Below is a small trained network, with its code and all its weights. Each question gives an input and a class and asks what happens when units are switched off, that is, made to give their printed mean instead of their output.

import numpy as np


def w(rows, s, z=0):
    codes = np.array(rows[::2]) - 128.0
    scale = np.full(codes.shape[1], s)
    scale[-1] = z or s
    return codes * scale


def norm(h):
    return h / np.sqrt((h * h).mean(-1, keepdims=True) + 1e-5)


def f(y):
    return y / 2 * (1 + np.tanh(0.7978845608 * (y + 0.044715 * y**3)))


def log_softmax(a):
    a = a - a.max(-1, keepdims=True)
    return a - np.log(np.exp(a).sum(-1, keepdims=True))


def net(x, mask):
    res = np.array(x, float).reshape(1, 3) / 4 @ E
    u = 0
    for l in range(2):
        y = f(norm(res) @ A[l][:, :-1].T + A[l][:, -1])
        res = res + np.where(mask[u : u + 12], y, B[l][:, -1]) @ B[l][:, :-1]
        u += 12
    return log_softmax(norm(res)[-1] @ U[:, :-1].T + U[:, -1])


A, B = {}, {}
E = w([
[132,125,129],'x0',
[96,17,100],'x1',
[1,194,69],'x2',
],0.0082)
A[0] = w([
[149,71,233,168],'L0N0',
[54,208,51,254],'L0N1',
[106,92,211,12],'L0N2',
[221,110,246,159],'L0N3',
[201,34,1,104],'L0N4',
[65,194,38,123],'L0N5',
[49,85,230,111],'L0N6',
[180,129,79,36],'L0N7',
[109,76,118,166],'L0N8',
[185,159,103,165],'L0N9',
[144,214,225,107],'L0N10',
[139,131,113,70],'L0N11',
],0.0071,0.004)
B[0] = w([
[205,182,42,190],'L0N0',
[226,35,18,253],'L0N1',
[51,192,179,106],'L0N2',
[115,89,2,232],'L0N3',
[173,161,128,175],'L0N4',
[213,203,124,190],'L0N5',
[203,64,120,129],'L0N6',
[43,136,199,107],'L0N7',
[169,137,29,159],'L0N8',
[168,66,100,155],'L0N9',
[129,67,112,168],'L0N10',
[96,123,166,110],'L0N11',
],0.0038,0.0053)
A[1] = w([
[72,4,131,3],'L1N0',
[34,163,113,210],'L1N1',
[134,120,131,68],'L1N2',
[142,217,149,96],'L1N3',
[134,89,213,140],'L1N4',
[171,216,164,189],'L1N5',
[139,91,92,222],'L1N6',
[136,119,82,100],'L1N7',
[21,100,64,135],'L1N8',
[72,194,107,238],'L1N9',
[109,140,63,111],'L1N10',
[56,162,111,98],'L1N11',
],0.016,0.003)
B[1] = w([
[13,102,135,193],'L1N0',
[253,61,220,169],'L1N1',
[126,134,164,121],'L1N2',
[26,53,129,169],'L1N3',
[166,218,184,128],'L1N4',
[3,58,65,202],'L1N5',
[76,191,89,254],'L1N6',
[134,252,151,199],'L1N7',
[185,77,111,213],'L1N8',
[182,81,153,185],'L1N9',
[189,198,108,208],'L1N10',
[223,47,115,149],'L1N11',
],0.007)
U = w([
[140,135,31,249],'0',
[248,50,104,164],'1',
[32,24,97,180],'2',
[122,251,128,94],'3',
[96,158,251,23],'4',
[86,156,226,27],'5',
[98,152,204,2],'6',
],0.013,0.007)

Each question gives the input, the list of numbers given to net, and the class t.
The units are the neurons (one row each of A and B). Each row of codes is followed by its name. A weight is (code - 128) times the scale printed after its matrix; where a second scale follows, it is the last column's (A, B and U).
mask holds one flag per neuron, layer by layer. A switched-off neuron (its flag False) gives its mean, the last column of its row in B, instead of its output. The means were averaged over made-up inputs and are rounded, as every weight is.
A unit's drop is (log p(t) with every unit on - log p(t) with that unit switched off) / (log p(t) with every unit on - log p(t) with every unit switched off).
The circuit of an input: a set's keep is (log p(t) with only the set's units on - log p(t) with every unit switched off) / (log p(t) with every unit on - log p(t) with every unit switched off). Starting from the 12 units with the biggest drops (on a tie, the unit counted first), units are removed one at a time, each time the one whose removal leaves the highest keep (on an exact tie, the one counted first), for as long as the keep stays at least 0.8.
units of the circuit, in order: the units of the circuit, biggest drop first
k most important neurons: the k neurons with the biggest drops, biggest first
k most important neurons of layer l: the k neurons of layer l with the biggest drops, biggest first
drop of u: that unit's drop, to one decimal
input [5,-1,-5], class 0: units of the circuit, in order	L0N3, L1N1, L1N9
input [2,-6,7], class 1: units of the circuit, in order	L1N1, L1N9
input [-4,0,-4], class 0: most important neuron	L0N3
input [0,2,3], class 3: units of the circuit, in order	L1N7, L1N5, L1N10
input [2,-8,4], class 2: units of the circuit, in order	L1N5, L1N3
input [0,-6,5], class 2: units of the circuit, in order	L1N5, L1N3
input [4,-4,-4], class 0: 2 most important neurons of layer 0	L0N3, L0N1
input [1,-5,-1], class 2: 2 most important neurons	L1N5, L0N1
input [-5,7,-4], class 2: 2 most important neurons	L1N0, L0N1
input [1,-5,2], class 2: 2 most important neurons	L0N3, L1N5
input [-6,1,-5], class 0: 2 most important neurons	L0N3, L1N1
input [8,-1,-4], class 0: 2 most important neurons of layer 0	L0N3, L0N0
input [-2,-5,5], class 1: 2 most important neurons of layer 0	L0N0, L0N4
input [-1,3,4], class 1: most important neuron	L1N8
input [4,-8,-4], class 2: 2 most important neurons	L1N5, L0N1
input [7,8,-5], class 2: 2 most important neurons	L1N0, L0N1
input [4,0,-4], class 0: 2 most important neurons	L0N3, L1N1
input [-4,7,8], class 1: 2 most important neurons of layer 1	L1N1, L1N8
input [4,-1,5], class 1: drop of L0N0	0.1
input [-6,-8,-5], class 2: drop of L1N5	0.9
